Below is a small trained network, with its code and all its weights. Each question gives an input and a class and asks what happens when units are switched off, that is, made to give their printed mean instead of their output.

import numpy as np


def w(rows, s, z=0):
    codes = np.array(rows[::2]) - 128.0
    scale = np.full(codes.shape[1], s)
    scale[-1] = z or s
    return codes * scale


def f(y):
    return np.maximum(y, 0)


def log_softmax(a):
    a = a - a.max(-1, keepdims=True)
    return a - np.log(np.exp(a).sum(-1, keepdims=True))


def net(x, mask):
    res = np.array(x, float).reshape(1, 7) / 4 @ E
    y = f(res @ A[0][:, :-1].T + A[0][:, -1])
    res = res + np.where(mask, y, B[0][:, -1]) @ B[0][:, :-1]
    return log_softmax(res[-1] @ U[:, :-1].T + U[:, -1])


A, B = {}, {}
E = w([
[186,180,133,133,199,53,149,39,148],'x0',
[90,121,53,123,27,62,197,110,150],'x1',
[103,79,197,170,122,153,131,88,211],'x2',
[66,22,73,67,163,135,164,70,244],'x3',
[86,98,24,66,122,94,131,5,127],'x4',
[56,56,127,74,137,78,85,85,145],'x5',
[114,156,151,133,103,2,244,194,210],'x6',
],0.0094)
A[0] = w([
[112,159,152,130,96,92,177,136,153,139],'neuron 1',
[202,219,211,163,140,107,115,247,47,108],'neuron 2',
[136,124,122,149,74,90,207,168,199,99],'neuron 3',
[182,139,146,149,127,112,128,167,91,9],'neuron 4',
[190,161,187,137,213,184,114,108,123,175],'neuron 5',
[206,147,151,151,189,153,102,111,145,124],'neuron 6',
[110,93,167,159,75,242,47,183,102,57],'neuron 7',
],0.014,0.0014)
B[0] = w([
[137,95,126,128,135,128,183,113,186,161],'neuron 1',
[141,231,169,97,48,14,57,186,133,252],'neuron 2',
[156,140,127,181,150,104,234,166,138,177],'neuron 3',
[123,117,133,87,115,89,101,169,144,169],'neuron 4',
[133,142,152,180,254,150,93,153,125,192],'neuron 5',
[125,149,135,153,230,123,133,98,96,174],'neuron 6',
[130,88,146,120,43,239,119,118,108,199],'neuron 7',
],0.016,0.034)
U = w([
[166,198,186,103,83,92,92,202,127,117],'0',
[141,152,164,154,208,162,92,134,106,2],'1',
[133,111,181,123,70,246,103,160,107,142],'2',
[85,114,50,58,120,102,117,71,120,177],'3',
[145,125,142,153,118,115,254,171,204,179],'4',
],0.011,0.0027)

Each question gives the input, the list of numbers given to net, and the class t.
The units are the neurons (one row each of A and B). Each row of codes is followed by its name. A weight is (code - 128) times the scale printed after its matrix; where a second scale follows, it is the last column's (A, B and U).
mask holds one flag per neuron, in row order. A switched-off neuron (its flag False) gives its mean, the last column of its row in B, instead of its output. The means were averaged over made-up inputs and are rounded, as every weight is.
A unit's drop is (log p(t) with every unit on - log p(t) with that unit switched off) / (log p(t) with every unit on - log p(t) with every unit switched off).
The circuit of an input: a set's keep is (log p(t) with only the set's units on - log p(t) with every unit switched off) / (log p(t) with every unit on - log p(t) with every unit switched off). Starting from all 7 units, units are removed one at a time, each time the one whose removal leaves the highest keep (on an exact tie, the one counted first), for as long as the keep stays at least 0.8.
units of the circuit, in order: the units of the circuit, biggest drop first
most important unit: the unit with the biggest drop
k most important neurons: the k neurons with the biggest drops, biggest first
drop of u: that unit's drop, to one decimal
input [-5,-7,8,3,-8,-7,-8], class 2: most important neuron => (neuron 7)
input [-1,0,-4,5,5,0,-7], class 3: units of the circuit, in order => (neuron 2; neuron 5)
input [3,2,-6,8,0,-1,-7], class 3: 3 most important neurons => (neuron 2; neuron 5; neuron 7)
input [5,7,4,6,-2,6,-8], class 3: 2 most important neurons => (neuron 2; neuron 7)
input [-8,3,6,-3,3,-8,1], class 2: 2 most important neurons => (neuron 7; neuron 2)
input [-3,2,5,5,5,6,-2], class 3: 2 most important neurons => (neuron 2; neuron 7)
input [3,8,2,-4,8,-8,-8], class 3: 3 most important neurons => (neuron 2; neuron 7; neuron 5)
input [7,-3,6,-1,-7,-1,-6], class 1: 2 most important neurons => (neuron 5; neuron 6)
input [8,8,0,7,0,-6,-7], class 3: 3 most important neurons => (neuron 2; neuron 5; neuron 3)
input [0,-7,3,7,8,4,-6], class 1: 2 most important neurons => (neuron 2; neuron 7)
input [4,-2,1,7,7,2,1], class 3: units of the circuit, in order => (neuron 2; neuron 3)
input [7,2,6,-6,6,0,0], class 1: 2 most important neurons => (neuron 2; neuron 3)
input [2,-4,3,-3,0,-1,-3], class 1: 2 most important neurons => (neuron 5; neuron 6)
input [-2,-1,5,-1,8,3,-7], class 2: most important unit => neuron 2
input [1,-8,2,5,-2,-2,6], class 1: 2 most important neurons => (neuron 2; neuron 5)
input [1,0,8,0,-1,-3,-3], class 1: 3 most important neurons => (neuron 2; neuron 5; neuron 6)
input [-1,-1,-2,5,2,3,2], class 4: 2 most important neurons => (neuron 2; neuron 7)
input [1,-7,3,-5,6,5,8], class 4: drop of neuron 2 => 0.9
input [-5,1,-7,-8,3,8,-7], class 2: drop of neuron 7 => 0.3
input [0,7,1,4,5,2,-6], class 3: units of the circuit, in order => (neuron 2)
input [2,-3,3,7,4,3,0], class 3: drop of neuron 1 => 0.0
input [4,7,-5,1,-5,8,-3], class 3: drop of neuron 2 => 0.8
